Here is a tiny trained network, its code and every weight. The questions are about switching its units off for an input and a class, where a switched-off unit gives its printed mean instead of its output.

import numpy as np


def w(rows, s, z=0):
    codes = np.array(rows[::2]) - 128.0
    scale = np.full(codes.shape[1], s)
    scale[-1] = z or s
    return codes * scale


def norm(h):
    return h / np.sqrt((h * h).mean(-1, keepdims=True) + 1e-5)


def f(y):
    return np.maximum(y, 0)


def log_softmax(a):
    a = a - a.max(-1, keepdims=True)
    return a - np.log(np.exp(a).sum(-1, keepdims=True))


def net(x, mask):
    res = np.array(x, float).reshape(1, 4) / 4 @ E
    u = 0
    for l in range(2):
        y = f(norm(res) @ A[l][:, :-1].T + A[l][:, -1])
        res = res + np.where(mask[u : u + 16], y, B[l][:, -1]) @ B[l][:, :-1]
        u += 16
    return log_softmax(norm(res)[-1] @ U[:, :-1].T + U[:, -1])


A, B = {}, {}
E = w([
[19,175,214,93,124,200],'x0',
[109,88,188,247,211,120],'x1',
[160,176,137,181,86,138],'x2',
[96,50,67,152,85,225],'x3',
],0.0015)
A[0] = w([
[101,133,131,85,163,58,140],'L0N1',
[93,187,175,103,147,40,80],'L0N2',
[149,236,181,216,27,191,93],'L0N3',
[48,59,75,180,71,172,33],'L0N4',
[195,198,138,230,12,157,66],'L0N5',
[136,136,176,149,161,93,110],'L0N6',
[54,159,190,104,157,163,184],'L0N7',
[71,71,56,224,10,187,6],'L0N8',
[221,193,118,222,40,137,112],'L0N9',
[149,147,142,11,55,131,107],'L0N10',
[92,55,162,170,149,165,123],'L0N11',
[247,122,30,195,190,51,76],'L0N12',
[72,206,165,131,134,202,23],'L0N13',
[140,108,207,173,201,83,159],'L0N14',
[90,24,129,16,233,102,16],'L0N15',
[196,240,172,253,17,163,26],'L0N16',
],0.0023,0.0027)
B[0] = w([
[158,109,126,129,142,200,182],'L0N1',
[190,121,137,121,150,214,171],'L0N2',
[71,64,102,45,199,98,199],'L0N3',
[199,133,151,109,157,197,156],'L0N4',
[91,74,92,49,221,100,178],'L0N5',
[129,168,82,130,114,173,161],'L0N6',
[190,40,116,136,74,65,252],'L0N7',
[201,102,136,91,176,225,165],'L0N8',
[88,73,110,56,199,92,207],'L0N9',
[108,153,56,232,117,141,219],'L0N10',
[129,176,63,137,94,143,186],'L0N11',
[125,53,183,118,35,103,244],'L0N12',
[119,69,195,116,55,88,151],'L0N13',
[115,192,42,128,81,154,230],'L0N14',
[46,67,63,36,255,113,151],'L0N15',
[46,68,93,28,242,76,173],'L0N16',
],0.003,0.0018)
A[1] = w([
[108,71,104,74,96,127,146],'L1N1',
[101,126,135,210,154,109,1],'L1N2',
[103,117,158,181,193,138,134],'L1N3',
[98,154,69,127,108,113,97],'L1N4',
[188,180,165,104,178,38,152],'L1N5',
[59,92,97,92,192,91,11],'L1N6',
[178,225,195,113,183,82,24],'L1N7',
[100,138,104,175,122,124,87],'L1N8',
[47,152,254,115,79,161,8],'L1N9',
[32,143,168,104,120,170,165],'L1N10',
[133,68,129,194,162,132,124],'L1N11',
[145,96,159,121,72,84,144],'L1N12',
[85,133,146,214,174,116,26],'L1N13',
[68,156,147,90,108,177,183],'L1N14',
[131,188,107,74,109,106,68],'L1N15',
[162,124,97,141,108,204,145],'L1N16',
],0.0042,0.0017)
B[1] = w([
[119,182,177,176,167,116,254],'L1N1',
[89,230,88,114,73,128,148],'L1N2',
[124,170,69,79,99,128,168],'L1N3',
[99,183,169,126,136,111,158],'L1N4',
[99,73,113,152,135,223,205],'L1N5',
[89,155,159,126,212,76,187],'L1N6',
[144,67,132,131,167,254,166],'L1N7',
[128,162,165,133,140,109,141],'L1N8',
[211,34,119,169,80,42,175],'L1N9',
[194,92,71,128,143,65,207],'L1N10',
[144,193,107,39,65,121,192],'L1N11',
[101,116,199,178,131,115,175],'L1N12',
[93,221,71,100,84,113,156],'L1N13',
[186,108,74,154,146,92,203],'L1N14',
[61,172,88,183,114,161,168],'L1N15',
[110,160,219,148,182,127,191],'L1N16',
],0.0034,0.003)
U = w([
[183,57,124,163,72,58,190],'0',
[151,102,126,140,148,254,180],'1',
[98,239,71,131,78,121,171],'2',
[95,109,103,94,206,85,160],'3',
[101,171,247,153,147,111,137],'4',
[105,137,198,85,80,137,1],'5',
[112,141,196,92,85,136,8],'6',
[110,137,194,92,81,135,16],'7',
],0.013,0.0053)

Each question gives the input, the list of numbers given to net, and the class t.
The units are the neurons (one row each of A and B). Each row of codes is followed by its name. A weight is (code - 128) times the scale printed after its matrix; where a second scale follows, it is the last column's (A, B and U).
mask holds one flag per neuron, layer by layer. A switched-off neuron (its flag False) gives its mean, the last column of its row in B, instead of its output. The means were averaged over made-up inputs and are rounded, as every weight is.
A unit's drop is (log p(t) with every unit on - log p(t) with that unit switched off) / (log p(t) with every unit on - log p(t) with every unit switched off).
The circuit of an input: a set's keep is (log p(t) with only the set's units on - log p(t) with every unit switched off) / (log p(t) with every unit on - log p(t) with every unit switched off). Starting from the 12 units with the biggest drops (on a tie, the unit counted first), units are removed one at a time, each time the one whose removal leaves the highest keep (on an exact tie, the one counted first), for as long as the keep stays at least 0.8.
units of the circuit, in order: the units of the circuit, biggest drop first
most important unit: the unit with the biggest drop
top k neurons: the k neurons with the biggest drops, biggest first
top k neurons in layer l: the k neurons of layer l with the biggest drops, biggest first
drop of u: that unit's drop, to one decimal
input [7,4,3,-7], class 0: units of the circuit, in order	[L1N9, L1N10]
input [2,-6,-5,-4], class 2: units of the circuit, in order	[L0N10, L1N15]
input [-5,-4,7,-8], class 1: most important unit	L1N5
input [-6,4,8,-1], class 3: units of the circuit, in order	[L0N9, L0N16, L0N5]
input [-6,-4,7,4], class 3: units of the circuit, in order	[L0N9, L0N5, L0N7, L0N16]
input [-1,4,7,-6], class 3: units of the circuit, in order	[L0N16, L0N9]
input [-6,-4,6,7], class 1: top 2 neurons in layer 1	[L1N9, L1N10]
input [-6,-8,4,-8], class 1: top 2 neurons in layer 1	[L1N5, L1N7]
input [-5,-6,8,-2], class 3: top 3 neurons in layer 0	[L0N9, L0N5, L0N16]
input [3,-5,7,6], class 3: top 2 neurons	[L0N3, L0N5]
input [0,1,-1,-2], class 4: top 2 neurons	[L1N16, L1N5]
input [-5,6,-5,-6], class 1: top 3 neurons	[L1N5, L0N10, L0N7]
input [1,3,-1,2], class 4: top 2 neurons	[L1N16, L0N11]
input [5,5,-4,-7], class 1: most important unit	L1N7
input [-4,-5,-5,1], class 2: top 2 neurons in layer 1	[L1N9, L1N10]
input [-5,-6,1,-6], class 1: top 2 neurons	[L1N5, L0N7]
input [-2,-2,2,0], class 4: drop of L0N12	0.2
input [-7,3,1,-8], class 1: top 2 neurons in layer 1	[L1N5, L1N7]
input [-4,2,2,6], class 1: drop of L0N8	0.2
input [-2,6,0,5], class 2: most important unit	L1N11
input [-2,5,3,4], class 2: drop of L0N2	0.1
